Below are the code and all the weights of a small trained network. Each question names an input and a target symbol and asks about switching units off, where a switched-off unit gives its printed mean instead of its output.

import numpy as np


def w(rows, s, z=0):
    codes = np.array(rows[::2]) - 128.0
    scale = np.full(codes.shape[1], s)
    scale[-1] = z or s
    return codes * scale


def norm(h):
    return h / np.sqrt((h * h).mean(-1, keepdims=True) + 1e-5)


def f(y):
    return y / 2 * (1 + np.tanh(0.7978845608 * (y + 0.044715 * y**3)))


def softmax(a):
    e = np.exp(a - a.max(-1, keepdims=True))
    return e / e.sum(-1, keepdims=True)


def log_softmax(a):
    a = a - a.max(-1, keepdims=True)
    return a - np.log(np.exp(a).sum(-1, keepdims=True))


def net(x, mask):
    ids = ['ΓΛαβθμτφψ'.index(c) for c in x.split()]
    T = len(ids)
    res = E[ids] + P[:T]
    u = 0
    for l in range(2):
        q, k, v = (norm(res) @ M[l].T for M in (Q, K, V))
        z = softmax(np.where(np.tri(T) > 0, q @ k.T / 4**0.5, -1e9)) @ v
        res = res + np.where(mask[u], z, O[l][:, -1]) @ O[l][:, :-1]
        u += 1
        y = f(norm(res) @ A[l][:, :-1].T + A[l][:, -1])
        res = res + np.where(mask[u : u + 12], y, B[l][:, -1]) @ B[l][:, :-1]
        u += 12
    return log_softmax(norm(res)[-1] @ U[:, :-1].T + U[:, -1])


Q, K, V, O, A, B = {}, {}, {}, {}, {}, {}
E = w([
[83,150,173,164,64,76,106,112],'Γ',
[170,192,123,83,86,101,193,82],'Λ',
[158,155,87,198,168,167,169,8],'α',
[108,143,127,186,183,117,55,103],'β',
[161,216,159,72,208,97,77,154],'θ',
[94,170,132,215,80,115,120,66],'μ',
[142,107,139,139,151,37,63,202],'τ',
[141,126,84,215,130,95,159,176],'φ',
[154,76,198,122,34,82,132,145],'ψ',
],0.017)
P = w([
[174,118,172,156,136,196,134,180],'0',
[144,178,131,80,59,87,43,62],'1',
[108,128,174,147,168,89,111,215],'2',
[225,177,143,152,45,158,124,196],'3',
[123,133,85,40,84,112,72,68],'4',
[92,136,151,173,180,73,150,207],'5',
[215,193,137,174,35,157,150,186],'6',
[94,118,58,39,67,106,99,77],'7',
[76,141,150,177,182,75,195,190],'8',
[218,195,146,171,29,166,171,185],'9',
[78,106,45,48,65,107,126,74],'10',
[72,157,146,180,205,55,250,168],'11',
[248,235,162,159,27,155,160,204],'12',
[60,106,34,59,58,109,149,71],'13',
],0.011)
Q[0] = w([
[95,198,133,218,197,90,122,79],'L0H0',
[249,255,76,188,9,102,193,146],'L0H0',
[123,197,235,59,143,186,213,95],'L0H0',
[110,99,71,129,140,202,170,36],'L0H0',
],0.0079)
K[0] = w([
[66,143,108,183,204,155,143,124],'L0H0',
[108,110,147,164,107,66,246,110],'L0H0',
[90,171,162,48,146,180,178,95],'L0H0',
[150,105,102,136,100,194,142,70],'L0H0',
],0.013)
V[0] = w([
[95,14,62,124,60,97,160,109],'L0H0',
[170,75,249,192,120,54,229,97],'L0H0',
[96,209,14,168,61,170,56,156],'L0H0',
[2,114,88,141,118,129,186,136],'L0H0',
],0.0054)
O[0] = w([
[154,159,138,131,181,91,91,79,70],'L0H0',
[183,2,63,177,140,114,119,81,253],'L0H0',
[110,132,190,66,83,183,157,114,185],'L0H0',
[143,145,194,80,135,114,111,123,124],'L0H0',
],0.0094,0.0036)
A[0] = w([
[150,112,139,131,67,188,126,104,92],'L0N0',
[52,146,149,130,155,21,89,78,125],'L0N1',
[145,175,102,199,93,138,130,140,213],'L0N2',
[60,78,119,159,200,153,134,146,89],'L0N3',
[88,138,139,151,217,111,141,81,126],'L0N4',
[58,113,4,97,114,73,112,104,202],'L0N5',
[123,103,125,149,143,87,169,207,78],'L0N6',
[126,131,31,121,71,66,81,146,185],'L0N7',
[136,133,85,127,196,130,130,114,163],'L0N8',
[28,183,121,77,69,237,171,140,2],'L0N9',
[103,147,178,43,110,88,41,33,107],'L0N10',
[215,114,82,145,66,164,165,81,78],'L0N11',
],0.011,0.0046)
B[0] = w([
[142,161,156,154,186,62,144,93,143],'L0N0',
[107,120,108,90,2,115,85,99,173],'L0N1',
[214,97,185,91,108,160,92,101,238],'L0N2',
[119,188,119,253,177,90,148,150,145],'L0N3',
[125,182,93,105,64,166,165,231,142],'L0N4',
[77,67,40,95,234,186,73,22,220],'L0N5',
[164,154,180,88,125,44,117,41,199],'L0N6',
[82,159,116,122,192,233,124,100,254],'L0N7',
[98,163,120,78,106,184,112,139,146],'L0N8',
[61,22,51,188,219,148,93,145,145],'L0N9',
[195,183,238,103,112,172,82,73,177],'L0N10',
[94,140,134,92,184,124,45,194,221],'L0N11',
],0.0086,0.0098)
Q[1] = w([
[6,115,163,105,146,104,162,104],'L1H0',
[90,150,122,128,117,111,171,99],'L1H0',
[174,126,101,138,104,152,118,141],'L1H0',
[130,145,137,155,125,142,128,94],'L1H0',
],0.016)
K[1] = w([
[144,141,198,136,137,190,5,150],'L1H0',
[215,94,186,169,160,148,52,159],'L1H0',
[85,159,97,142,131,64,173,135],'L1H0',
[115,104,165,122,123,128,179,100],'L1H0',
],0.012)
V[1] = w([
[212,78,123,136,127,254,215,70],'L1H0',
[126,206,86,38,188,128,143,128],'L1H0',
[200,184,107,151,196,59,187,209],'L1H0',
[115,208,139,141,68,241,197,183],'L1H0',
],0.007)
O[1] = w([
[145,140,164,20,109,155,109,111,120],'L1H0',
[43,132,173,61,119,141,248,136,129],'L1H0',
[100,150,129,154,75,196,133,112,182],'L1H0',
[63,157,136,100,122,132,72,136,3],'L1H0',
],0.011,0.0049)
A[1] = w([
[158,121,110,164,146,110,136,127,105],'L1N0',
[155,97,177,161,196,136,112,159,92],'L1N1',
[114,161,177,115,115,115,101,211,139],'L1N2',
[118,132,160,38,72,155,88,73,11],'L1N3',
[182,137,59,110,142,133,64,131,202],'L1N4',
[86,120,122,172,115,243,199,167,2],'L1N5',
[174,62,134,152,45,127,106,91,137],'L1N6',
[151,131,170,94,92,204,138,109,99],'L1N7',
[44,115,95,108,185,83,117,104,81],'L1N8',
[153,129,167,66,110,98,169,158,86],'L1N9',
[78,84,81,98,185,163,134,144,95],'L1N10',
[113,30,7,104,164,170,114,118,60],'L1N11',
],0.015,0.0046)
B[1] = w([
[137,149,132,129,109,134,172,115,164],'L1N0',
[94,147,105,126,123,78,156,92,182],'L1N1',
[111,147,141,141,144,169,108,72,163],'L1N2',
[124,86,113,183,91,106,142,9,209],'L1N3',
[66,107,141,116,112,144,115,142,250],'L1N4',
[45,62,227,128,142,92,127,163,157],'L1N5',
[123,155,117,83,138,162,141,168,204],'L1N6',
[136,113,89,104,77,78,161,185,196],'L1N7',
[206,95,76,177,110,115,79,222,183],'L1N8',
[123,115,113,77,159,99,101,110,142],'L1N9',
[159,134,115,158,186,162,136,173,192],'L1N10',
[108,137,112,120,179,172,118,138,215],'L1N11',
],0.016,0.011)
U = w([
[110,68,110,100,53,148,132,45,160],'Γ',
[148,75,65,127,209,224,131,131,190],'Λ',
[51,76,208,135,142,139,178,170,196],'α',
[50,222,101,201,98,153,98,144,6],'β',
[140,206,186,70,183,110,69,120,149],'θ',
[151,161,124,71,54,212,147,191,139],'μ',
[141,107,71,157,129,25,86,175,104],'τ',
[171,145,122,187,167,128,236,104,196],'φ',
[143,42,94,1,173,82,214,144,6],'ψ',
],0.0081,0.0025)

Each question gives the input, a string of symbols that net reads in full, and the target symbol t.
The units are the heads (4 rows each of Q, K, V and O) and the neurons (one row each of A and B). Each row of codes is followed by its name. A weight is (code - 128) times the scale printed after its matrix; where a second scale follows, it is the last column's (O, A, B and U).
mask holds one flag per unit, layer by layer, with each layer's heads first. A switched-off unit (its flag False) gives its mean, the last column of its rows in O or B, instead of its output. The means were averaged over made-up inputs and are rounded, as every weight is.
A unit's drop is (log p(t) with every unit on - log p(t) with that unit switched off) / (log p(t) with every unit on - log p(t) with every unit switched off).
The circuit of an input: a set's keep is (log p(t) with only the set's units on - log p(t) with every unit switched off) / (log p(t) with every unit on - log p(t) with every unit switched off). Starting from the 12 units with the biggest drops (on a tie, the unit counted first), units are removed one at a time, each time the one whose removal leaves the highest keep (on an exact tie, the one counted first), for as long as the keep stays at least 0.8.
circuit, biggest first: the units of the circuit, biggest drop first
most important unit: the unit with the biggest drop
top k neurons: the k neurons with the biggest drops, biggest first
k most important neurons of layer l: the k neurons of layer l with the biggest drops, biggest first
input α φ φ Γ, target μ: most important unit : L0N11
input φ μ α φ φ θ φ φ Λ ψ φ φ φ, target μ: 3 most important neurons of layer 0 : [L0N11 L0N2 L0N5]
input α Λ θ τ θ θ μ φ Λ θ Λ, target Λ: circuit, biggest first : [L0N5 L1N10 L0N6]
input α μ φ θ β φ ψ, target μ: top 3 neurons : [L0N10 L1N6 L0N5]
input μ μ φ φ φ φ φ ψ θ Λ, target α: top 3 neurons : [L1N5 L0N2 L0N11]
input φ φ φ φ ψ φ τ Λ α, target α: top 2 neurons : [L1N5 L0N4]
input φ θ β φ φ φ φ ψ φ ψ, target μ: top 3 neurons : [L1N6 L0N11 L0N5]
input θ φ θ φ, target α: circuit, biggest first : [L0H0 L1N5]
input φ φ Γ φ φ τ, target τ: top 2 neurons : [L0N6 L1N8]
input α θ β θ φ φ τ, target μ: 3 most important neurons of layer 0 : [L0N11 L0N10 L0N5]
input φ μ Γ μ, target τ: circuit, biggest first : [L1H0 L0N5]
input θ μ α φ β θ Γ τ θ φ μ τ μ μ, target Λ: circuit, biggest first : [L0N5 L1N11]
input Γ φ φ μ Γ θ θ τ φ φ θ θ, target θ: circuit, biggest first : [L0N5 L1N2 L0N7]
input φ Γ θ θ φ φ β θ Λ φ, target ψ: top neuron : [L0N2]
input φ Λ τ β μ φ θ τ φ φ θ α τ, target Γ: circuit, biggest first : [L1H0 L1N3]
input φ τ Λ φ α φ θ φ τ φ φ φ Γ, target μ: top 2 neurons : [L0N6 L0N11]
input θ θ Λ φ μ θ ψ, target α: top 3 neurons : [L0N10 L0N11 L1N5]
input φ φ τ θ φ Γ φ φ β ψ θ ψ, target ψ: top 2 neurons : [L1N6 L1N3]
input β φ φ θ θ τ φ θ φ τ φ θ θ, target α: top 2 neurons : [L0N2 L1N5]
input φ φ φ τ θ φ φ φ θ φ φ Γ, target Γ: circuit, biggest first : [L0N1]
input φ φ Λ φ Γ ψ τ φ φ φ Λ β α θ, target Γ: top 2 neurons : [L0N10 L1N3]
input φ θ τ Λ φ ψ α φ τ φ Λ, target Λ: top 3 neurons : [L0N5 L0N9 L0N6]
input Γ β φ φ φ φ β, target μ: top 2 neurons : [L0N11 L0N5]
input φ φ ψ τ θ, target Γ: 2 most important neurons of layer 0 : [L0N10 L0N11]
input φ φ φ τ Λ μ φ τ φ φ φ φ θ, target μ: 3 most important neurons of layer 0 : [L0N6 L0N7 L0N11]
